Here is a tiny trained network, its code and every weight. The questions are about switching its units off for an input and a class, where a switched-off unit gives its printed mean instead of its output.

import numpy as np


def w(rows, s, z=0):
    codes = np.array(rows[::2]) - 128.0
    scale = np.full(codes.shape[1], s)
    scale[-1] = z or s
    return codes * scale


def f(y):
    return y / 2 * (1 + np.tanh(0.7978845608 * (y + 0.044715 * y**3)))


def log_softmax(a):
    a = a - a.max(-1, keepdims=True)
    return a - np.log(np.exp(a).sum(-1, keepdims=True))


def net(x, mask):
    res = np.array(x, float).reshape(1, 7) / 4 @ E
    y = f(res @ A[0][:, :-1].T + A[0][:, -1])
    res = res + np.where(mask, y, B[0][:, -1]) @ B[0][:, :-1]
    return log_softmax(res[-1] @ U[:, :-1].T + U[:, -1])


A, B = {}, {}
E = w([
[101,126,129,141,133,116,116],'x0',
[93,253,100,137,162,156,169],'x1',
[136,127,126,122,120,134,133],'x2',
[130,197,205,46,86,93,47],'x3',
[162,174,174,241,58,59,148],'x4',
[112,125,36,80,58,67,153],'x5',
[101,128,120,138,132,130,118],'x6',
],0.0063)
A[0] = w([
[137,179,195,57,89,98,70,59],'n1',
[150,165,147,218,77,82,126,37],'n2',
[108,174,173,65,100,60,20,97],'n3',
[158,7,175,114,110,83,99,146],'n4',
[85,94,101,36,155,210,136,3],'n5',
[106,139,2,61,13,45,146,169],'n6',
[195,83,155,101,108,128,98,174],'n7',
[87,34,69,249,163,130,187,92],'n8',
[97,108,99,46,209,153,127,34],'n9',
[119,122,251,180,181,198,97,66],'n10',
[159,173,166,231,97,52,170,24],'n11',
[197,18,158,114,99,134,131,138],'n12',
[127,159,162,208,66,78,149,49],'n13',
[101,183,194,73,97,100,23,41],'n14',
[86,236,96,111,144,154,176,147],'n15',
[160,183,164,140,187,152,95,206],'n16',
[103,253,118,124,155,153,196,124],'n17',
],0.0067,0.0032)
B[0] = w([
[138,142,66,104,118,191,185,172],'n1',
[190,26,86,45,210,146,73,152],'n2',
[154,131,78,125,123,184,215,192],'n3',
[82,130,95,189,47,155,77,196],'n4',
[227,66,107,72,167,83,61,168],'n5',
[74,35,254,160,205,195,178,253],'n6',
[95,144,102,173,89,118,142,167],'n7',
[168,206,51,69,99,182,207,209],'n8',
[200,64,127,83,142,77,65,167],'n9',
[113,65,167,147,162,160,186,178],'n10',
[179,50,103,61,170,137,74,167],'n11',
[91,134,80,149,85,120,102,183],'n12',
[199,53,115,55,203,160,62,155],'n13',
[160,167,49,102,132,175,188,178],'n14',
[95,78,113,190,45,135,75,185],'n15',
[94,72,134,169,101,131,159,177],'n16',
[110,68,77,166,20,124,52,184],'n17',
],0.0071,0.0056)
U = w([
[187,90,113,78,179,118,68,54],'0',
[123,126,134,135,131,128,138,255],'1',
[152,161,73,110,118,166,199,23],'2',
[110,127,136,142,140,128,123,220],'3',
[113,128,139,136,129,116,127,229],'4',
[95,116,107,171,67,125,73,33],'5',
[100,90,206,147,178,150,166,61],'6',
[125,217,174,119,166,8,111,62],'7',
],0.014,0.0081)

Each question gives the input, the list of numbers given to net, and the class t.
The units are the neurons (one row each of A and B). Each row of codes is followed by its name. A weight is (code - 128) times the scale printed after its matrix; where a second scale follows, it is the last column's (A, B and U).
mask holds one flag per neuron, in row order. A switched-off neuron (its flag False) gives its mean, the last column of its row in B, instead of its output. The means were averaged over made-up inputs and are rounded, as every weight is.
A unit's drop is (log p(t) with every unit on - log p(t) with that unit switched off) / (log p(t) with every unit on - log p(t) with every unit switched off).
The circuit of an input: a set's keep is (log p(t) with only the set's units on - log p(t) with every unit switched off) / (log p(t) with every unit on - log p(t) with every unit switched off). Starting from the 12 units with the biggest drops (on a tie, the unit counted first), units are removed one at a time, each time the one whose removal leaves the highest keep (on an exact tie, the one counted first), for as long as the keep stays at least 0.8.
units of the circuit, in order: the units of the circuit, biggest drop first
top k neurons: the k neurons with the biggest drops, biggest first
drop of u: that unit's drop, to one decimal
input [0,-6,1,-3,2,-2,-5], class 5: units of the circuit, in order : n4, n12
input [-2,-8,0,-1,6,-2,2], class 5: top 4 neurons : n4, n12, n6, n7
input [0,7,2,3,0,-5,4], class 5: units of the circuit, in order : n17, n15
input [1,8,4,-3,7,3,6], class 5: units of the circuit, in order : n17
input [-2,-7,6,8,2,0,6], class 2: units of the circuit, in order : n3, n14
input [7,5,-1,-5,-8,1,4], class 0: units of the circuit, in order : n5, n9
input [0,-8,-1,-6,-2,-6,2], class 5: units of the circuit, in order : n4, n12
input [-6,5,-7,8,3,-1,3], class 2: units of the circuit, in order : n14, n3
input [-2,8,4,-3,3,1,-5], class 5: units of the circuit, in order : n17, n15
input [7,-1,3,-4,7,-7,-6], class 0: units of the circuit, in order : n11, n2
input [-6,1,4,8,5,3,7], class 2: units of the circuit, in order : n3, n14
input [-4,-4,-5,-7,-1,-3,0], class 2: top 2 neurons : n8, n6
input [5,-7,-4,7,-1,3,-5], class 2: top 3 neurons : n3, n14, n1
input [2,7,1,5,-1,-3,-2], class 5: units of the circuit, in order : n17, n15
input [-2,-7,0,-1,-1,3,-6], class 5: top neuron : n4
input [0,-1,2,8,2,6,-4], class 2: top 3 neurons : n3, n14, n1
input [-6,-8,-3,-3,-4,4,-3], class 5: top 2 neurons : n4, n12
input [0,-7,-7,7,7,5,-4], class 0: top 2 neurons : n13, n2
input [1,5,6,-6,-8,-2,-4], class 0: top 2 neurons : n5, n9
input [6,-7,-4,-7,6,-4,-6], class 2: units of the circuit, in order : n8
input [2,7,6,5,4,-5,-6], class 5: top 3 neurons : n17, n15, n6
input [-1,-8,1,3,0,6,-7], class 5: top 2 neurons : n4, n12
input [4,5,-4,5,6,0,0], class 0: drop of n13 : 0.3
input [1,-3,1,7,4,5,-5], class 2: drop of n6 : -0.1
input [-8,5,-4,-5,8,6,-8], class 0: drop of n11 : 0.2
